(in the rows, 128 means zero)
Facts:
badal (τ mipo) (θ a) (μ 653)
bagrufar (τ nifli) (θ a) (μ 776)
bebrar (τ momen) (θ a) (μ 769)
beklil (τ dabre) (θ c) (μ 653)
bigoral (τ breke) (θ a) (μ 769)
bizek (τ ludistu) (θ a) (μ 653)
boves (τ tatras) (θ c) (μ 776)
brebo (τ fletin) (θ a) (μ 776)
breke (τ fomim) (θ c) (μ 653)
briro (τ grufa) (θ a) (μ 653)
bruple (τ trarenin) (θ b) (μ 769)
bruplu (τ tresol) (θ a) (μ 769)
butrir (τ donak) (θ b) (μ 653)
dabre (τ tizuskun) (θ a) (μ 776)
dasku (τ mafus) (θ a) (μ 769)
deplak (θ a) (μ 769)
donak (τ treram) (θ b) (μ 776)
dotren (τ pleplor) (θ c) (μ 769)
drilom (τ kodre) (θ b) (μ 769)
drogrim (τ klubok) (θ a) (μ 776)
drufidro (τ vigra) (θ a) (μ 769)
druska (τ flamam) (θ b) (μ 653)
fibris (τ klavum) (θ a) (μ 776)
fider (τ skuplaka) (θ c) (μ 776)
fiklur (τ vaplu) (θ a) (μ 776)
fladroma (τ grebro) (θ b) (μ 776)
flamam (τ skogrun) (θ c) (μ 776)
flamik (τ zatuvur) (θ a) (μ 653)
flaplin (τ sodro) (θ b) (μ 769)
flegrul (τ trasta) (θ b) (μ 776)
flemem (τ renus) (θ b) (μ 653)
fletin (τ drogrim) (θ a) (μ 776)
fludor (τ stesuk) (θ a) (μ 776)
flufa (τ klezu) (θ c) (μ 769)
flugam (τ fiklur) (θ a) (μ 776)
fluni (τ bagrufar) (θ a) (μ 653)
fomim (τ ruli) (θ a) (μ 776)
geklam (τ zigru) (θ b) (μ 776)
gomin (τ fludor) (θ b) (μ 769)
grebro (τ supil) (θ a) (μ 776)
greske (τ nidin) (θ a) (μ 769)
gritre (θ c) (μ 776)
grufa (τ sudrek) (θ a) (μ 769)
grugamar (τ tasik) (θ a) (μ 776)
gurufi (τ nedre) (θ a) (μ 776)
kefas (τ viplo) (θ b) (μ 769)
kison (τ liristul) (θ c) (μ 776)
klavum (τ zalivin) (θ a) (μ 776)
klezu (τ subran) (θ c) (μ 769)
klikiris (τ zegru) (θ a) (μ 769)
kloku (τ trakavuk) (θ a) (μ 653)
klome (τ tobrem) (θ a) (μ 776)
klubok (τ zato) (θ b) (μ 653)
kludo (τ truplur) (θ a) (μ 769)
kluzile (τ flufa) (θ a) (μ 776)
kodre (τ ploklu) (θ c) (μ 769)
lafo (τ raskefi) (θ a) (μ 769)
ligru (τ puskor) (θ a) (μ 776)
liristul (τ nifle) (θ a) (μ 653)
ludistu (τ saskuzi) (θ c) (μ 653)
mafus (τ bizek) (θ b) (μ 653)
mipo (τ drufidro) (θ a) (μ 776)
miren (τ podron) (θ a) (μ 776)
miskozas (τ kluzile) (θ a) (μ 776)
mobi (τ vudriska) (θ a) (μ 653)
momen (τ plizan) (θ a) (μ 769)
nedre (τ geklam) (θ c) (μ 769)
nedrubra (τ gomin) (θ c) (μ 776)
nenal (τ sifak) (θ c) (μ 769)
neson (τ dotren) (θ a) (μ 769)
nidin (τ badal) (θ b) (μ 653)
nifle (τ fluni) (θ a) (μ 776)
nifli (τ voklos) (θ a) (μ 653)
noflak (τ plavom) (θ a) (μ 776)
pakoluk (τ robunuk) (θ b) (μ 776)
paror (τ noflak) (θ a) (μ 769)
petrebru (τ plunil) (θ b) (μ 769)
pitral (τ kludo) (θ a) (μ 769)
plavom (τ fider) (θ c) (μ 776)
pleplapar (τ flemem) (θ a) (μ 653)
pleplor (τ plifis) (θ a) (μ 653)
plifa (θ a) (μ 653)
plifis (τ briro) (θ a) (μ 776)
pliga (τ paror) (θ a) (μ 776)
plizan (τ kloku) (θ a) (μ 653)
ploklu (τ fibris) (θ b) (μ 769)
plotem (τ skeklur) (θ b) (μ 776)
plukis (τ bebrar) (θ a) (μ 776)
plunil (τ vitostum) (θ b) (μ 769)
podron (τ skenik) (θ c) (μ 769)
pomo (θ a) (μ 769)
pudu (θ c) (μ 776)
puskor (τ rumel) (θ b) (μ 769)
pustel (τ klikiris) (θ a) (μ 776)
raskefi (τ mobi) (θ b) (μ 653)
renus (τ nedrubra) (θ a) (μ 769)
robunuk (τ druska) (θ a) (μ 776)
ruli (τ pakoluk) (θ c) (μ 769)
ruman (τ stifun) (θ a) (μ 769)
rumel (τ miren) (θ a) (μ 769)
sabim (τ grugamar) (θ a) (μ 653)
saskuzi (τ pliga) (θ a) (μ 653)
sifak (τ gurufi) (θ a) (μ 769)
skeklur (θ c) (μ 653)
skenik (τ stotri) (θ b) (μ 769)
skogrun (τ zulak) (θ a) (μ 776)
skulebrek (θ c) (μ 776)
skuplaka (τ tabebru) (θ a) (μ 769)
sodro (τ bigoral) (θ b) (μ 776)
stedis (τ plotem) (θ c) (μ 769)
stepa (τ fladroma) (θ b) (μ 653)
stesuk (τ klome) (θ a) (μ 776)
stifun (τ boves) (θ b) (μ 653)
stotri (τ neson) (θ a) (μ 776)
subran (τ trapun) (θ a) (μ 653)
sudrek (τ flugam) (θ c) (μ 769)
supil (τ flamik) (θ a) (μ 776)
tabebru (τ lafo) (θ b) (μ 776)
tasik (τ petrebru) (θ b) (μ 776)
tatras (τ butrir) (θ a) (μ 769)
tizuskun (τ pustel) (θ b) (μ 776)
tobrem (τ ligru) (θ a) (μ 653)
trakavuk (τ dasku) (θ b) (μ 776)
trapun (τ ruman) (θ a) (μ 776)
trarenin (τ pitral) (θ c) (μ 653)
trasta (τ beklil) (θ a) (μ 653)
treram (τ brebo) (θ b) (μ 776)
tresol (τ pleplapar) (θ b) (μ 769)
truplur (τ stepa) (θ b) (μ 653)
vaplu (τ greske) (θ a) (μ 769)
vigra (τ kefas) (θ b) (μ 653)
viplo (τ flaplin) (θ a) (μ 776)
vitostum (θ c) (μ 769)
voklos (τ drilom) (θ a) (μ 776)
vudriska (τ gritre) (θ b) (μ 653)
zalivin (τ bruplu) (θ a) (μ 769)
zato (τ nenal) (θ c) (μ 653)
zatuvur (τ stedis) (θ c) (μ 769)
zegru (τ miskozas) (θ a) (μ 653)
zigru (τ kison) (θ a) (μ 776)
zulak (θ b) (μ 776)

Known rows:
drogrim: [123 150 142 126 133 143 140 149 139  78 142 115 163  93 136 175 135 143
 188 134 132 126 153  91  60 158 114 135 157 135 116 100 162 107 127 143
 110 112 113 148  91 138 150]
fletin: [123 150 138 126 128 145 137 148 141  76 138 112 165  97 135 175 135 147
 189 136 134 124 152  88  65 162 113 133 156 134 117 100 163 109 125 144
 112 112 111 142  93 134 153]
podron: [ 86 133 155  92 138 170  93 189 127 163 111  68 128 104 134 133 127 134
  70 128 150  77 161 130 120 135 142 138 169 113  80 102 187 107 112 127
 149 201  58 108 116 108 116]
fladroma: [109 124 153  99 104 162 143 136 137  69 143 122 175 105 161 163 148  96
 201 153 137  85 134 133  97 159 111 160 146  99 129 153 129 127 104 152
 134 124 131 124 125 128 140]
zigru: [129 143 149 121 148 130 160 167 118  76 155 125 148 100 159 139 130 103
 175 141 129 157 156  98  55 146 121 132 167 145 118 111 134 115 107 173
 100 122 125 158  90 134 128]
butrir: [107 120 181 144  93 144  81  98 156  86 161  70 244 116 149 178 166 181
 105 136 147 103 137  94 138  99 130 133 119 105  94 144 175 168  41  68
 114 101  74 116 129 136 172]
donak: [121 148 169 110  87 163 120 126 155  61 155 108 207  87 159 189 162 129
 200 147 148  93 134 126  89 172 105 162 156 102 124 125 158 128 106 144
 126 116 120 150 114 140 147]
breke: [115 113 175 117 158 104 109 107 128 134 143  92 161 155 107 119 120 159
 147 135 141 100 170  73 146  59 166 110 110  60  94 185 164 153  71  63
 142  86  84  38 163 125 186]
zalivin: [122 145 138 148 138 141 149 177 130 111 111  56 100 168 158 119 112 121
  64 119 106 142 155 109 118 143 139 141 143 111 101 124 155 131  75 152
 153 168  87 152 145 112 147]
klavum: [142 129 138 130 116 137 177 162 111  64 123 122 114 134 163 115 127  94
 190 149 103 154 156  84  63 147 111 131 155 137 137 159 117 153 107 179
 137 139 121 137 113 116 129]
flufa: [126 174 126  80 129 136  99 138 153  98 110  57 154 153 161 123 131 137
  89 145 137 117 180 121 126 160 147 132 147  65 122 128 194 181  66 141
 141 203  47 145 171 117 143]
noflak: [ 89 112  84  82 157 151 160 146 122  65 108 129 140 118 157 156 108  91
 181 159 108 111 147 105  63 157 109 129 135 140 145 142 129 121 111 139
 101 169 113 133 122 128 137]
rumel: [ 81 129 123 142 131 175 113 199 131 145  91  60 115 123 127 158 123 154
  58 118 132  76 144 113 126 146 134 135 143 137  83  87 168  96 110 131
 143 176  68 126 106 102 140]
trakavuk: [ 90 112 134  77 118 166 144 132 135  64 141 125 181  98 171 168 137  78
 188 163 130  86 129 142  86 163 105 156 143 111 136 155 125 122  98 142
 119 152 128 136 127 133 129]
kefas: [ 88 143 151 119 154 140 125 158 154 129 128  76 149 153 141 151 130 109
  99 126 157  55 141 169 180 144 175 167 125  32  99 128 138  99  64 151
 149 116 114 117 172 118 172]
klome: [113 112 131 136  97 173 148 168 118  97 104 116 117 102 131 153 134 137
 198 141 115  92 142  78  67 150  98 132 150 156 117 137 139 117 150 143
 150 136 108 101  87 107 139]
flamam: [125 138 154  75 138 137 141 135 127  98 136 126 136 113 135 127 122 105
 224 153 138 104 168 105  79 139 128 136 155  83 129 164 153 131 130 142
 145 131 114  91 137 129 141]
gurufi: [125 145 153 124 146 138 150 160 127  81 153 121 155  93 146 157 130 119
 178 136 133 145 156  97  57 153 120 135 163 144 116 100 149 102 118 157
 103 114 123 154  89 138 139]

Rows:
No name comes twice in this set of rows, the named rows included.
[ 98 102 178 143 116 135 108 108 140 106 154  87 203 139 137 156 146 154
 122 135 140  84 134 100 157  81 146 134 102  82  94 172 144 147  44  74
 131  80  99  78 150 129 183] : druska
[ 98 151 117 139 178 125 142 166 149 134 103  66 105 180 116 146 103 140
 101 114 135  80 159 121 159 139 176 142 114  55 100 118 151  90  86 138
 149 113 101 108 168 115 193] : bigoral
[114  88 199 161  75 154 110 122 129 101 151  74 187 135 151 142 155 150
 104 134 124 105 128  83 137  78 114 135 118 121  88 185 148 166  56  75
 154 109  88  89 132 121 160] : flemem
[ 73  83 148 108 130 148 104 108 135  90 147  88 215 126 166 165 139 127
  87 149 131  94 126 115 133  87 127 130 106 120 103 168 143 151  32  62
 101 144  85 105 144 135 154] : mafus
[121 134 131  93  88 157 137 125 138  46 131 122 191 111 176 151 160  95
 203 165 133 101 142 130  99 172 110 150 145  93 149 161 125 172  83 175
 124 146 115 142 131 122 132] : tizuskun
[ 98  84 147 171 105 156 104 147 116 128 115  77 157 126 117 149 137 189
  97 128 119 100 141  46 117  75 121 106 115 161  80 147 160 147  87  67
 132 123  66  71  98 107 163] : tobrem
[113 173 194  98 162 139 100 163 153 142 161  56 148 114 139 149 120 141
  67 114 157 124 166 133 105 137 148 150 173  89  76  82 214  89 100 111
 136 160  76 149 134 147 144] : nenal
[107 111 125 135 101 176 143 175 117 102 103 116 127  92 130 154 133 135
 194 142 120  88 142  80  69 150  99 131 151 159 117 132 140 113 149 146
 142 141 108 102  80 106 134] : ligru
[108 170 117 136 139 143 109 154 162 101 109  45 152 145 141 170 129 171
  70 120 133 114 158 112 126 167 142 137 136  97 104  86 189 127  78 131
 124 162  65 162 138 124 168] : tatras
[120 113 156 104 130 118  94 110 121 107 140  88 187 138 146 112 136 154
 114 150 134 132 174  70 118  74 144 102 129 105 106 177 171 198  49  82
 119 149  53  84 144 122 147] : beklil
[113 121 162 138  87 141  80  94 152  73 152  73 244 126 157 168 170 177
 105 145 142 105 139  90 144 105 130 127 113 101 106 155 168 193  29  82
 113 115  66 119 139 130 170] : stifun
[113 169 102 130 134 141 111 148 157  90  98  49 154 157 149 160 131 162
  72 128 128 114 163 111 129 172 145 133 133  92 115  98 182 150  68 146
 123 173  58 163 148 116 165] : ruman
[104 119 207 148 110 142  85 111 148 104 184  76 239 103 146 181 161 173
  89 125 156 111 131 101 128  87 132 137 129 115  78 126 175 131  50  65
 107  87  90 120 116 148 166] : klubok
[ 90 147 101 128 187 122 136 178 136 134  99  79 114 167 131 132 110 124
  90 123 143  87 167 130 159 142 182 135 123  67 107 108 136 105  70 166
 124 134  95 118 154 104 164] : drufidro

The same elements again, as new rows of numbers:
Known rows:
voklos: [124 109 114 139 134 129 196 105 155 153  68  94  86 126 125 126 118 162
 127 105 119 108 156 201 121 153 137 130 112 136 117 114 162 179 113 153
 105 145 128 112 111 144  70]
miren: [138 103 121 114 143 147 183 103 132 172  69 115 104 110 131 147 120 152
 127 135 133 101 148 168 110 152 124 121  96 155 124 117 171 186  96 162
 120 148 121 121 120 151  71]
lafo: [ 96  81 148 136 158 121 179 119 113 102  58 121 140 139 132 135 161  93
 121 153 100 128 119 165 138 158 133 142 121 109 105 114 188 138  51 138
  99 113 112  76 134 186  91]
fomim: [126  97 145 113 164 116 178  99 157 160 101  97  99 122 120 145 125 168
 121 116 147 126 160 198  95 146 145 107 119 130 119 113 185 154 110 189
  89 145 114 120 122 168  71]
breke: [ 87 124 159 140 186 137 163  65 138 128 129  88 105 109 127 147 142 147
 119 109 152 121 156 153  96 130 121 119 107 111 179 101 197 151 110 160
 101 119  64 124  78 180 110]
nifle: [124 109 114 142 136 124 197 107 158 151  70  91  85 128 123 125 121 164
 128 104 121 113 160 206 120 151 139 132 114 133 114 114 163 179 116 153
 103 143 128 108 110 146  71]
stifun: [ 90 151 134 151 157 127 186  90 111 116  99  96 115  95 103 157 154 168
 124 102 144 117 160 149 102 128 115 157  97 117 138 111 191 169 104 133
 128 109  72 102  57 177 112]
ruman: [122 115 142 173 158 112 169 116 135 115  71  98 128 132 117 153 154 120
 105 146 135 116 147 194 101 148 117 157 139 132 106 137 184 156  52 130
 124 107 101  98 113 197  94]
flugam: [135 100 131 111 152 136 179 101 137 173  82 111 106 111 125 152 121 158
 123 132 145 108 151 175 100 148 128 115 102 150 125 119 179 176  99 173
 112 146 117 122 122 161  71]
sudrek: [119 103 137 150 175 144 133  83 121 138  68 105 117 136 138 138 148 103
 115 156 142  96 130 181  99 148 100 133 125 140 150 114 192 146  43 145
 122 128  92 124 114 202  90]
dasku: [ 99  87 161 163 153 104 199 112 125 121  65 115 123 145 111 126 129 103
 105 136 153  97 137 199 117 141  86 122 123 112 134 141 197 152  42 121
 108 151 125  93 122 213  91]
fider: [ 96  69 103  98 158 105 182 105 124 159  71 123 100 140 132 122 146 131
 145 134 136 123 141 179 140 142 141 132  77 128 124  97 181 163 118 163
  93 135 110  80 113 159  78]
klikiris: [128 114 140 167 160 110 167 119 124 123  74 106 136 126 113 165 158 119
 103 159 150 115 148 186  94 144 111 160 132 142 105 145 189 162  48 129
 134 104  94  96 114 203  96]
zegru: [104 137 146 155 158 125 199 104 123 124 117 104 130  90 109 178 149 153
 111 129 155 123 167 134  99 129 116 153  98 129 140 136 185 188 105 128
 136  98  70  98  78 171 116]
ploklu: [111 129 129 170 148 142 160  92 119 113  39  91 106 135 121 118 145 129
 121 114 110  92 129 202 112 156 105 148 134 123 122 104 183 144  42 130
 117 134 114 118  98 194  84]
gomin: [119 126 130 158 152 153 152  92 105 124  38 103 115 126 124 130 145 123
 120 128 115  87 123 183 107 156  99 145 125 134 126 107 187 147  32 132
 127 136 110 124 102 196  86]
pliga: [105  77 127 110 143 102 213 118 131 157  75 123 106 129 116 131 125 145
 132 125 144 118 149 183 132 141 129 119  87 125 116 120 182 172 108 155
  96 152 131  85 123 162  75]
bizek: [ 74 109 166 146 151 121 227  97 121 120 107 113 121 108 111 141 125 136
 114 110 151 111 150 142 124 129  97 118  89  99 163 128 193 174  99 122
 110 139  99  94  89 178 112]

Rows:
No name comes twice in this set of rows, the named rows included.
[113 123 101 135 140 117 184 100 138 151  58  92  79 128 110 121 133 179
 139  89 128 109 158 213 116 145 135 143 105 132 108  98 174 165 111 157
 104 146 122 108  89 160  70] : geklam
[ 94  67  98  89 159 112 172 108 121 150  68 127 105 138 141 125 158 128
 152 139 114 136 134 165 148 149 160 138  76 127 113  85 178 155 121 172
  88 121 106  74 119 148  77] : gritre
[114 109 134 105 169 113 161  91 139 156  89  93  90 122 110 136 135 182
 134  98 144 127 154 206  92 143 149 113 113 125 113  90 196 133 108 198
  83 148 109 121 103 176  68] : zulak
[122 124 133 150 155 156 149  91 100 129  42 110 121 122 125 137 145 120
 120 137 122  88 123 175 102 154  94 142 122 139 127 108 191 147  28 136
 130 136 107 125 105 200  85] : puskor
[131 107 113 129 147 102 191 120 143 160  86 105 104 119 112 155 139 165
 123 130 151 123 167 191 105 141 140 146 104 147 100 130 174 184 114 157
 118 124 110  95 109 159  76] : trapun
[121 105 133 150 171 150 134  82 117 139  62 107 118 135 141 139 147 101
 115 158 137  91 127 177 103 149  98 136 121 144 150 114 189 152  40 140
 126 127  91 124 113 200  91] : dotren
[114 128 130 164 149 149 155  90 112 118  38  98 110 131 123 124 144 125
 121 122 111  88 125 192 110 156 102 146 129 128 125 105 186 146  36 130
 123 136 112 121 101 195  85] : tresol
[ 74 104 154 121 155 138 208 106 111 102  99 121 136 100 131 150 154 125
 128 127 101 139 134 111 143 145 140 137  86  98 137 102 185 163 108 140
 101 102  85  78  98 152 111] : mobi
[114 119 155 146 174 130 143  89 116 121  69  98 119 128 115 140 149 132
 114 127 139 107 132 194  87 147 109 129 137 122 124 108 205 123  37 159
 107 135  99 124 106 216  85] : kefas
[ 87 152 134 154 155 130 189  89 115 115  99  93 110  98 103 152 152 167
 124  96 138 117 160 153 106 130 117 156 100 113 140 109 190 168 105 132
 124 112  74 104  57 174 110] : butrir
[127 119  97 118 150  98 178 115 112 173  75 115 108 110  96 163 150 177
 132 130 176 112 166 188  94 128 121 158  85 159  98 126 189 180 104 156
 133 129 100  97  85 180  76] : flegrul
[123 123 137 146 157 155 146  91  98 131  45 110 122 120 124 142 146 121
 119 140 126  89 123 173  99 153  96 139 122 140 127 110 194 145  28 139
 130 136 104 126 105 204  85] : skenik
[ 64 117 139 113 157 137 196  95  89 104  85 122 129 100 120 143 162 140
 139 111 108 131 131 116 140 139 132 144  77  96 135  86 195 151 101 142
 104 110  80  81  77 165 109] : raskefi
[102 138 149 157 145 166 200  84 129 122  95  96 113  94 130 146 125 145
 116 109 115 103 149 135 116 147 111 131 104 120 161 114 173 185  98 125
 125 124  90 123  86 153 107] : pleplapar
[123 110 114 141 139 115 197 110 160 150  76  91  88 128 120 129 125 166
 127 105 126 117 163 208 118 149 143 137 114 133 109 117 165 177 119 154
 103 137 124 104 109 149  73] : gurufi

